In the rows, 128 means zero.
Each row of numbers stands for one element and depends on some of the facts below. Use the named rows to name the rest.

How the elements are related:
Θ: refers to; Π: points at
(gridre, Θ, palumir); (gridre, Θ, tuplazu); (vedru, Θ, pegol); (vedru, Θ, ploplim); (furuk, Θ, miram); (pedram, Θ, pugrum)
(mugos, Θ, brotrik); (rotru, Θ, ploplim); (rotru, Θ, pugrum); (lostur, Θ, gridre); (lostur, Θ, zevar); (nuful, Θ, dratrul)
(nuful, Θ, gebal); (zibrul, Θ, meskam); (zistik, Θ, stogi); (plobil, Θ, mugos); (plobil, Θ, tradu); (plobil, Θ, plutruk)
(satru, Θ, gridre); (trilalum, Θ, soviple); (natra, Θ, bronudur); (subes, Θ, sekle); (soviple, Θ, plodita); (grugreskas, Θ, graski)
(sekle, Θ, flalo); (sekle, Θ, tuplazu); (modrotir, Θ, foru); (liklozu, Θ, miram); (vamol, Θ, matru); (kozus, Θ, zifle)
(kozus, Θ, meskam); (ploplim, Θ, brovi); (ploplim, Θ, zuzuk); (ploplim, Θ, zibrul); (ploplim, Θ, tuplazu); (gunadror, Θ, tredustu)
(flibru, Θ, pedram); (flibru, Θ, plutruk); (zuguk, Θ, skivis); (plodita, Θ, babagrum); (plodita, Θ, draplar); (zevar, Θ, flupa)
(lami, Θ, dromi); (lonok, Θ, bridru); (meskam, Θ, brotrik); (matru, Θ, plunes); (bonam, Θ, bebi); (pugrum, Θ, plodita)
(pefes, Θ, napagrir); (pefes, Θ, flalo); (brasuk, Θ, kozus); (gebal, Θ, lami); (veplo, Θ, stogi); (gotrevar, Θ, miklistol)
(basti, Θ, subes); (trubril, Θ, pefes); (grafen, Θ, puvun); (stotrum, Θ, lifu); (zuzuk, Θ, flalo); (zuzuk, Θ, zoskin)
(zuzuk, Θ, stiflik); (zuzuk, Θ, zibrul); (pegol, Θ, kekle); (pegol, Θ, babagrum); (pegol, Θ, vakatruk); (dromi, Θ, zistik)
(tradu, Θ, flalo); (zapes, Θ, zistik); (zapes, Θ, natra); (namik, Θ, plunes); (namik, Θ, metutur); (namik, Θ, plutruk)
(fudrus, Θ, bebi); (fudrus, Θ, sekle); (stogi, Θ, brotrik); (deredrar, Θ, studuk); (seka, Θ, ploplim); (lutres, Θ, fufler)
(dratrul, Θ, pegol); (dratrul, Θ, skaston); (drulok, Θ, stogi); (bronudur, Θ, zibrul); (bronudur, Θ, meskam); (lusir, Θ, satru)
(vunol, Θ, zapes); (vunol, Θ, fadri); (vunol, Θ, skiflakur); (riplor, Θ, palumir); (zifle, Θ, furuk); (zifle, Θ, miklistol)
(plosek, Θ, stotrum); (toklar, Θ, natra); (toklar, Θ, lifu); (febo, Θ, flalo); (febo, Θ, pegol); (guplan, Θ, dratrul)
(gratestar, Θ, napagrir); (gratestar, Θ, subes); (fubos, Θ, stogi); (dromom, Θ, grubral); (kekle, Θ, stogi); (kekle, Θ, draplar)
(trumon, Θ, fatam); (trumon, Θ, tuklon); (trumon, Θ, plunes); (trogeba, Θ, sizon); (grikaplu, Θ, grugreskas); (metutur, Θ, dafluk)
(metutur, Θ, matru); (klokar, Θ, studuk); (perufo, Θ, trubril); (tuplazu, Θ, napagrir); (bikul, Θ, vamol); (stiflik, Θ, flalo)
(figoskim, Θ, zuzuk); (dizu, Θ, kebol); (dizu, Θ, sekle); (zeken, Θ, ploplim); (gridre, Π, plostar); (gridre, Π, lotre)
(vedru, Π, kluska); (vedru, Π, poskun); (vedru, Π, gritrodis); (furuk, Π, gridri); (furuk, Π, griplo); (mugos, Π, zuguk)
(mezok, Π, zuguk); (mezok, Π, trilalum); (poskun, Π, nalum); (poskun, Π, soviple); (poskun, Π, rotru); (brotrik, Π, dratrul)
(brotrik, Π, puvun); (nuful, Π, plostar); (skestun, Π, pegol); (skestun, Π, liski); (zibrul, Π, plostar); (zuskim, Π, fosta)
(fatam, Π, grudrul); (zistik, Π, tomeso); (plobil, Π, gritrodis); (skebule, Π, poskun); (groklen, Π, liski); (bridru, Π, berok)
(bridru, Π, plostar); (foru, Π, lostur); (foru, Π, zuguk); (satru, Π, klokar); (satru, Π, seka); (satru, Π, liklozu)
(griplo, Π, luki); (griplo, Π, ploplim); (natra, Π, plostar); (soviple, Π, lami); (soviple, Π, natra); (grugreskas, Π, pegol)
(grugreskas, Π, plepun); (kleklene, Π, trilalum); (grudrul, Π, zuguk); (grudrul, Π, trilalum); (skaston, Π, seka); (skaston, Π, plosek)
(kebol, Π, berok); (kebol, Π, trilalum); (kebol, Π, natra); (sekle, Π, vuven); (votol, Π, skivis); (votol, Π, ritan)
(votol, Π, vedru); (tredustu, Π, kleklene); (tredustu, Π, lugrosta); (lugrosta, Π, plostar); (miram, Π, grudrul); (miram, Π, mezok)
(modrotir, Π, stotrum); (berok, Π, plostar); (berok, Π, rotru); (fufler, Π, lostur); (fufler, Π, lugrosta); (drelis, Π, lostur)
(drelis, Π, draplar); (drelis, Π, tredustu); (liklozu, Π, dimebe); (vamol, Π, natra); (vamol, Π, liro); (graski, Π, plodita)
(graski, Π, ripel); (ploplim, Π, grudrul); (gunadror, Π, lostur); (gunadror, Π, zibrul); (gunadror, Π, liro); (zuguk, Π, plostar)
(grubral, Π, lostur); (grubral, Π, griplo); (plodita, Π, matru); (grivum, Π, deredrar); (zevar, Π, mezok); (lami, Π, zuguk)
(lagaklel, Π, babagrum); (lagaklel, Π, liro); (venir, Π, sizon); (lonok, Π, plostar); (lonok, Π, vobor); (lonok, Π, lagaklel)
(stuskal, Π, plostar); (stuskal, Π, truklofle); (stuskal, Π, puvun); (meskam, Π, grigan); (meskam, Π, plostar); (vobor, Π, babagrum)
(vobor, Π, natra); (gedel, Π, trilalum); (matru, Π, plostar); (skasir, Π, kleklene); (skasir, Π, trotrom); (flupa, Π, plostar)
(flupa, Π, trotrom); (flupa, Π, venir); (bonam, Π, riplor); (grigan, Π, tomeso); (grigan, Π, sizon); (grigan, Π, gunadror)
(moplok, Π, zuguk); (bebi, Π, dratrul); (miklistol, Π, nalum); (miklistol, Π, rotru); (tomeso, Π, plostar); (pugrum, Π, klatres)
(pefes, Π, guplan); (brasuk, Π, grudrul); (pluser, Π, zevar); (tabon, Π, seka); (tabon, Π, lugrosta); (tabon, Π, zuguk)
(klatres, Π, mezok); (gridri, Π, bikul); (gridri, Π, lugrosta); (veplo, Π, vimim); (veplo, Π, namik); (nalum, Π, babagrum)
(ritan, Π, dromom); (ritan, Π, ploplim); (ritan, Π, babagrum); (noplo, Π, flitru); (noplo, Π, kebol); (basti, Π, lugrosta)
(basti, Π, trotrom); (basti, Π, liski); (trubril, Π, dimebe); (grafen, Π, lagaklel); (grafen, Π, ripel); (gritrodis, Π, fosta)
(gritrodis, Π, zuguk); (ripel, Π, pegol); (ripel, Π, rotru); (dimebe, Π, plostar); (dromi, Π, tomeso); (ploklovak, Π, nunol)
(ploklovak, Π, zevar); (ploklovak, Π, zuguk); (tradu, Π, seka); (tradu, Π, rotru); (zapes, Π, plostar); (zapes, Π, dafluk)
(zapes, Π, klatres); (namik, Π, puvun); (babagrum, Π, mezok); (babagrum, Π, dafluk); (fudrus, Π, sizon); (fudrus, Π, trilalum)
(liski, Π, klatres); (puvun, Π, plostar); (puvun, Π, trilalum); (lotre, Π, lostur); (lotre, Π, moplok); (deredrar, Π, plosek)
(grekla, Π, skivis); (lutres, Π, vaski); (drulok, Π, lotre); (bronudur, Π, klokar); (bronudur, Π, puvun); (lusir, Π, pegol)
(vunol, Π, fufler); (riplor, Π, dimebe); (riplor, Π, vakatruk); (studuk, Π, trilalum); (studuk, Π, lotre); (plosek, Π, tomeso)
(plosek, Π, kleklene); (bramulan, Π, griplo); (toklar, Π, zuguk); (febo, Π, vimim); (febo, Π, dapladra); (guplan, Π, skaston)
(guplan, Π, zuguk); (gratestar, Π, grugreskas); (fubos, Π, giren); (fubos, Π, zibrul); (fubos, Π, miklistol); (vuven, Π, matru)
(vuven, Π, plosek); (vuven, Π, liro); (dromom, Π, natra); (truklofle, Π, napagrir); (truklofle, Π, plostar); (detrevis, Π, vaski)
(mupu, Π, figoskim); (mupu, Π, fosta); (mupu, Π, tredustu); (nunol, Π, zuguk); (trotrom, Π, kleklene); (trotrom, Π, zuguk)
(trotrom, Π, natra); (kekle, Π, gunadror); (kekle, Π, klatres); (trumon, Π, skivis); (trumon, Π, foru); (vivi, Π, plostar)
(vivi, Π, fudrus); (trogeba, Π, draplar); (metutur, Π, nalum); (metutur, Π, gebal); (vimim, Π, vaski); (vimim, Π, rotru)
(klokar, Π, tomeso); (klokar, Π, skaston); (klokar, Π, lotre); (perufo, Π, moplok); (perufo, Π, plostar); (perufo, Π, natra)
(fadri, Π, vimim); (fadri, Π, bronudur); (stupibruk, Π, tradu); (liro, Π, plostar); (dapladra, Π, napagrir); (dapladra, Π, poskun)
(dapladra, Π, liro); (bikul, Π, plostar); (stiflik, Π, giren); (stiflik, Π, natra); (figoskim, Π, tredustu); (dizu, Π, mezok)
(zeken, Π, pegol); (flitru, Π, vivi); (flitru, Π, bikul)

Some rows with their names:
[156 106  85 135 138 107 134 119 131 166 166  96 143 148 140 153 116 146
 102 135  89 103  97 147 102 144 114] : skiflakur
[156  94 158 101 114  98 157 168 149 164 156  92 128  94 119 123 135 162
  95 103 108 121 121 162 126 153 102] : pluser
[157 119 116 169 100 120 135  88 103  79 103 155 150 141 123 159 154 101
 162 153 156 161 157  89 166 125 180] : gebal
[ 88 106 152 150 119 104 146 154 119  75 106 155  81  91  89  83 114  77
 148 106 173 160 144 152 169 143 139] : zapes
[154  94  95 167 105  83 137  92 126 164 167 100  83 151 126 160 164 149
  91  99  84 100 114  98 115 168 107] : plepun
[139 102  91 173 138 173 144  86 107  79  84 173 139 106 164 163 170 159
 148 108 104 178 171  88 163  84 167] : rotru
[122 184  97 109 137 133 165  89 115 132  74 110  64  65  94  78 156 110
 164 135  86 162 174  97 126 146 167] : pugrum
[160 125  98 170 103  86 118 109 126 162 169 100  89 159 151 157 138 159
  86  97 127 120 145  87 135 150  94] : ripel
[152 108 155  93  94 159 109 168 148 171 165 103 101 151 155  75  85 136
  84 143  85  99  86 154 151 154 160] : brotrik
[103  94  96 172 125 179 138  97 101  78  73 172 151  93 103 157 160 119
 175 140  83 149 103 121 159 115 174] : dratrul
[135 152 175  95 170 111 128 164 175 162 134  86 128 130 143 120 101 146
 102  98 146 136 121 161 102 155  95] : tabon
[159 100 165 175 190 167 157  97 175  81  80 153 156  68 156 151 154 130
 142 135 174 171 174  99 163 124 160] : vedru
[167 152 172  95 170  87 147 157 161 153 162  92 162  89 143 152  94 141
  88 128 161 112 160 142 141 142 138] : votol
[158 149 163 110 171  95 142 170 160 145 156  94 155 120 133 147 151 161
 122 145 123 111 114 159 101 105  93] : foru
[129 113  84  91 128 107  99 162 114 158 167 123 137 120 126  96 108 130
  96  91 116 103 105 166 126  85  94] : vivi
[ 82 168 125 125 134 123 118 112 110  86 106 177 109 135 110  92 151  87
 167 137 159 127 156 109 130  91 137] : gunadror
[110 114 121 161 121 146 144  91 110  88  81 146 119 142 109 146 128 105
 164 177 126 115 142 114 122 170 172] : gotrevar
[ 73 114 139 172 127 160  78 161 128  84  81 177 100 146 125 102 110  82
 164 118 175 178  89 164 102 138 128] : dromi
[161  97 141  99  91  93 164 166 114 142 160  97 147  93 138 134 168 163
 116  99  90 126 110 128 152  88 101] : mezok
[ 85 117 150 148 105 140 153  85 101 155  96 126  66 149  96 152 160  84
  97 163 172 133 169  95 115 165 145] : gratestar
[165 105  93 142 131 100 125 132 123 150 154  94 140 152 136 159 120 147
 107 136  97 108 101 142 103 158 119] : lifu

Which element is each row?
No name comes twice in this set of rows, the named rows included.
[ 77 152 114 149  92 141 124  80  97  80  85 155 144 159 150 156 162 114
 178 183 134 120 151 117  90  91 139]	lostur
[156 139  99 142 147  85 110 133 135 164 157 101  79 147 138 134  95 128
  89  89 162 113 145 115 119 169  99]	graski
[136 138 185 187 131 155  87 110 154  82 167 148  77  81 162  73  80  67
 149 115 174 168  89 126 134 103 178]	fubos
[167 109  97 138 142 150 114 125 134 164 154 101 149 139 146 156  82 143
  89 103 105 115 107 148 125 167 150]	detrevis
[176 118 146  90 148  87 142 147 123 147 163  99 147  86 123 139 126 131
  98 125 164 104 151 141 154  98 129]	ritan
[ 98 104 180  89 102 145 164 101 108 116  81 112 102  83  89  96 155  96
 141 153 165 162 159 141 160 154 146]	dizu
[106 110  92 187 110 139 155  84 121  91 129 151  67  82 106 157 166 118
 168  94  92 154 145  85 143 129 157]	pegol
[128 161 174 109 160 111 151 133 157  87  82 124 147 120  89 140 118  92
 161 174 172 137 160 136 138 169 166]	trumon
[137  99 166 176 111 173  86 106 140  83 135 131  75  85 159  85  75  77
 142 122 172 178  83 162 137 146 183]	veplo
[136 117 101 149  93 121  91 137  96 117 163 156 152 158 163 155 177 166
 164 100  77 115  94  90 115  80  95]	plostar
[ 76 139 144 138 119 181 108 144 129  91  84 171 127 158 135 102 101 111
 162 127 114 181 128 143 103 151 123]	klokar
[ 86 129 163  95 112 176 112 106 119 138  70 153 103 162 160 109  87  85
 111 172 175 188 169 167  94 173 112]	satru
[139 127 131 137 151 159 102 181 162 154 113  90 148 159 154 149 125 167
 118  85  84 157  94 150  96 129  94]	skaston

Now the same elements, written a new way:
Named rows:
[122 145 173  77 138 142 163 145 144 117 165 121 123 109  78] : babagrum
[131 159 171 103 126 116 127 146 133 135 139 141 143 125  90] : tradu
[135 163 178 109 129 109 128 143 125 139 147 135 142 129  95] : mupu
[153 192 192 130  98  76 153 123 141 146 135 147 136  93  77] : toklar
[143 121 185 144 163  98 121 132  95  62 160  93 117 181  40] : skivis
[119 202 162 117  95 107 147 145 119 156 137 137 125 129  83] : perufo
[117 177 178 113 101 121 168 124 124 162 134 125 132 110  79] : dizu
[125 196 160 104 117 107 129 154 118 136 159 135 131 139  91] : gridre
[124 197 159 104 121 109 133 156 114 136 162 132 123 143  89] : vivi
[115 217 154 116  95 107 141 152 114 151 144 137 121 141  83] : nuful
[147  77 161 141 141  45 151 250 114 159 126  63 151 174  58] : grubral
[135 164 179 107 129 111 133 142 130 137 146 135 139 128  90] : zuskim
[139 165 181 112 132  99 120 143 120 141 149 139 145 128  98] : lotre
[136 158 171  92 146 114 125 149 129 120 169 126 145 129 100] : brotrik
[137 228 151 100 116 121 139 156 133 111 159 111 119 172  77] : plostar
[146 193 175 121 106 119 142 124 139 138 122 115 150 147  82] : seka
[150 181 175 104 129 124 139 136 144 117 141 108 143 152  84] : plepun
[125 172 175 119 105 111 139 134 126 157 125 140 141 119  87] : vedru
[133 163 177 106 127 113 133 142 128 138 146 133 139 127  91] : grekla
[120 150 175  96 125 133 146 145 137 136 140 134 127 120  83] : nalum
[121 191 157  99 120 116 132 161 123 133 154 137 119 143  85] : berok

Rows to name:
No name comes twice in this set of rows, the named rows included.
[124 179 173 119 110 108 137 133 112 161 139 131 146 127  94]	namik
[125 191 163 104 122 110 133 153 116 138 160 132 126 141  91]	stuskal
[157 175 192 115 123  84 140 135 146 127 148 147 135 102  82]	gritrodis
[129 166 175 105 128 113 130 147 123 139 149 134 138 130  93]	flitru
[131 165 175 107 128 109 124 147 122 140 148 138 138 131  95]	gridri
[127 162 175 101 124 119 140 142 128 139 148 132 138 121  89]	kekle
[163 182 194 116 117  76 148 130 151 124 150 147 134  88  79]	lami
[125 180 175 123 106 105 135 132 116 162 132 136 147 126  93]	drulok
[128 167 171 102 122 119 141 143 129 138 147 132 136 121  87]	stiflik
[129 177 176 118 106 106 140 133 125 156 128 137 142 120  86]	plobil
[132 165 175 109 133 107 122 144 114 145 151 134 145 135 101]	grigan
[126 176 175 119 107 109 137 133 121 156 131 136 145 123  89]	vunol
[151 173 186 114 127  90 133 138 135 131 148 143 136 112  87]	tabon

